Below are the code and all the weights of a small trained network. Each question names an input and a target symbol and asks about switching units off, where a switched-off unit gives its printed mean instead of its output.

import numpy as np


def w(rows, s, z=0):
    codes = np.array(rows[::2]) - 128.0
    scale = np.full(codes.shape[1], s)
    scale[-1] = z or s
    return codes * scale


def norm(h):
    return h / np.sqrt((h * h).mean(-1, keepdims=True) + 1e-5)


def f(y):
    return y / 2 * (1 + np.tanh(0.7978845608 * (y + 0.044715 * y**3)))


def softmax(a):
    e = np.exp(a - a.max(-1, keepdims=True))
    return e / e.sum(-1, keepdims=True)


def log_softmax(a):
    a = a - a.max(-1, keepdims=True)
    return a - np.log(np.exp(a).sum(-1, keepdims=True))


def net(x, mask):
    ids = ['ΓΨεζηλ'.index(c) for c in x.split()]
    T = len(ids)
    res = E[ids] + P[:T]
    r = norm(res)
    for j in range(3):
        rows = slice(3 * j, 3 * j + 3)
        q, k, v = (r @ M[0][rows].T for M in (Q, K, V))
        z = softmax(np.where(np.tri(T) > 0, q @ k.T / 3**0.5, -1e9)) @ v
        o = O[0][rows]
        res = res + np.where(mask[j], z, o[:, -1]) @ o[:, :-1]
    y = f(norm(res) @ A[0][:, :-1].T + A[0][:, -1])
    res = res + np.where(mask[3:7], y, B[0][:, -1]) @ B[0][:, :-1]
    return log_softmax(norm(res)[-1] @ U[:, :-1].T + U[:, -1])


Q, K, V, O, A, B = {}, {}, {}, {}, {}, {}
E = w([
[249,170,226,121,109],'Γ',
[134,92,145,123,129],'Ψ',
[156,103,128,138,130],'ε',
[125,114,132,130,147],'ζ',
[73,108,182,144,137],'η',
[134,113,149,123,137],'λ',
],0.018)
P = w([
[112,184,82,109,110],'0',
[177,128,119,196,224],'1',
[167,120,113,171,234],'2',
[169,108,101,130,254],'3',
[135,107,128,103,200],'4',
[105,28,140,92,95],'5',
[123,69,149,48,125],'6',
],0.0086)
Q[0] = w([
[168,109,163,109,123],'H1',
[150,58,182,7,161],'H1',
[133,95,205,155,165],'H1',
[165,117,163,177,193],'H2',
[172,156,155,155,97],'H2',
[102,44,117,76,172],'H2',
[72,35,120,105,178],'H3',
[108,123,96,161,196],'H3',
[136,190,96,115,139],'H3',
],0.014)
K[0] = w([
[95,124,72,151,96],'H1',
[59,205,45,130,135],'H1',
[110,143,123,61,87],'H1',
[165,228,215,65,88],'H2',
[167,132,96,134,199],'H2',
[91,170,57,109,93],'H2',
[193,211,253,100,50],'H3',
[161,181,108,115,91],'H3',
[45,83,187,121,136],'H3',
],0.012)
V[0] = w([
[54,185,78,126,36],'H1',
[103,170,136,192,236],'H1',
[112,117,251,121,116],'H1',
[123,116,161,154,179],'H2',
[207,172,147,101,230],'H2',
[158,205,78,150,181],'H2',
[97,80,141,160,204],'H3',
[170,110,136,182,103],'H3',
[84,32,61,118,134],'H3',
],0.013)
O[0] = w([
[158,22,2,169,187,184],'H1',
[78,116,133,25,153,130],'H1',
[177,149,209,125,188,91],'H1',
[208,93,75,108,108,114],'H2',
[140,27,161,121,96,239],'H2',
[67,16,141,141,105,173],'H2',
[71,173,160,111,136,106],'H3',
[140,180,61,124,109,124],'H3',
[16,107,163,207,126,2],'H3',
],0.0099,0.0084)
A[0] = w([
[203,162,124,202,105,49],'N1',
[123,72,77,158,123,252],'N2',
[153,137,5,147,106,79],'N3',
[167,119,49,98,40,90],'N4',
],0.014,0.0019)
B[0] = w([
[125,3,157,166,168,174],'N1',
[174,216,143,95,70,255],'N2',
[129,241,160,114,146,191],'N3',
[170,129,57,130,186,212],'N4',
],0.012,0.0076)
U = w([
[109,194,132,125,2,253],'Γ',
[216,48,120,116,90,89],'Ψ',
[122,171,196,60,56,60],'ε',
[101,145,123,61,201,164],'ζ',
[109,112,120,223,136,108],'η',
[30,46,72,83,100,140],'λ',
],0.0087,0.0028)

Each question gives the input, a string of symbols that net reads in full, and the target symbol t.
The units are the heads (3 rows each of Q, K, V and O) and the neurons (one row each of A and B). Each row of codes is followed by its name. A weight is (code - 128) times the scale printed after its matrix; where a second scale follows, it is the last column's (O, A, B and U).
mask holds one flag per unit, heads first, then neurons. A switched-off unit (its flag False) gives its mean, the last column of its rows in O or B, instead of its output. The means were averaged over made-up inputs and are rounded, as every weight is.
A unit's drop is (log p(t) with every unit on - log p(t) with that unit switched off) / (log p(t) with every unit on - log p(t) with every unit switched off).
The circuit of an input: a set's keep is (log p(t) with only the set's units on - log p(t) with every unit switched off) / (log p(t) with every unit on - log p(t) with every unit switched off). Starting from all 7 units, units are removed one at a time, each time the one whose removal leaves the highest keep (on an exact tie, the one counted first), for as long as the keep stays at least 0.8.
units of the circuit, in order: the units of the circuit, biggest drop first
k most important neurons: the k neurons with the biggest drops, biggest first
drop of u: that unit's drop, to one decimal
input Γ ζ Γ Γ ζ Γ Ψ, target ε: units of the circuit, in order	(H1)
input ε ζ ζ λ, target Γ: units of the circuit, in order	(H1; N3)
input ε ζ Ψ, target Γ: 2 most important neurons	(N2; N3)
input ζ η λ ζ ε, target λ: units of the circuit, in order	(H3; H1)
input ζ λ λ Ψ, target λ: units of the circuit, in order	(H3; H1)
input η ζ ζ Γ ζ Γ ε, target ζ: units of the circuit, in order	(H2; H1)
input Ψ λ η, target η: units of the circuit, in order	(H1; H3)
input ε ζ η λ η, target Γ: units of the circuit, in order	(N2; H1)
input η λ ε, target ζ: units of the circuit, in order	(H1; H3)
input ε η λ Γ ζ Γ Ψ, target Γ: 3 most important neurons	(N3; N2; N1)
input ζ η ζ λ, target λ: units of the circuit, in order	(H3; H1)
input ε λ λ λ λ ζ, target Γ: 2 most important neurons	(N2; N3)
input ε η Ψ η, target Γ: 2 most important neurons	(N2; N1)
input ε Γ λ ζ Γ, target Γ: 2 most important neurons	(N1; N2)
input ζ η ε λ ζ λ Ψ, target λ: units of the circuit, in order	(H3)
input Ψ ζ Ψ ζ η λ, target η: drop of H2	0.2
input ζ ε ζ Ψ λ, target λ: drop of H1	0.1
input ζ η Γ λ Ψ Γ, target λ: drop of H1	0.4
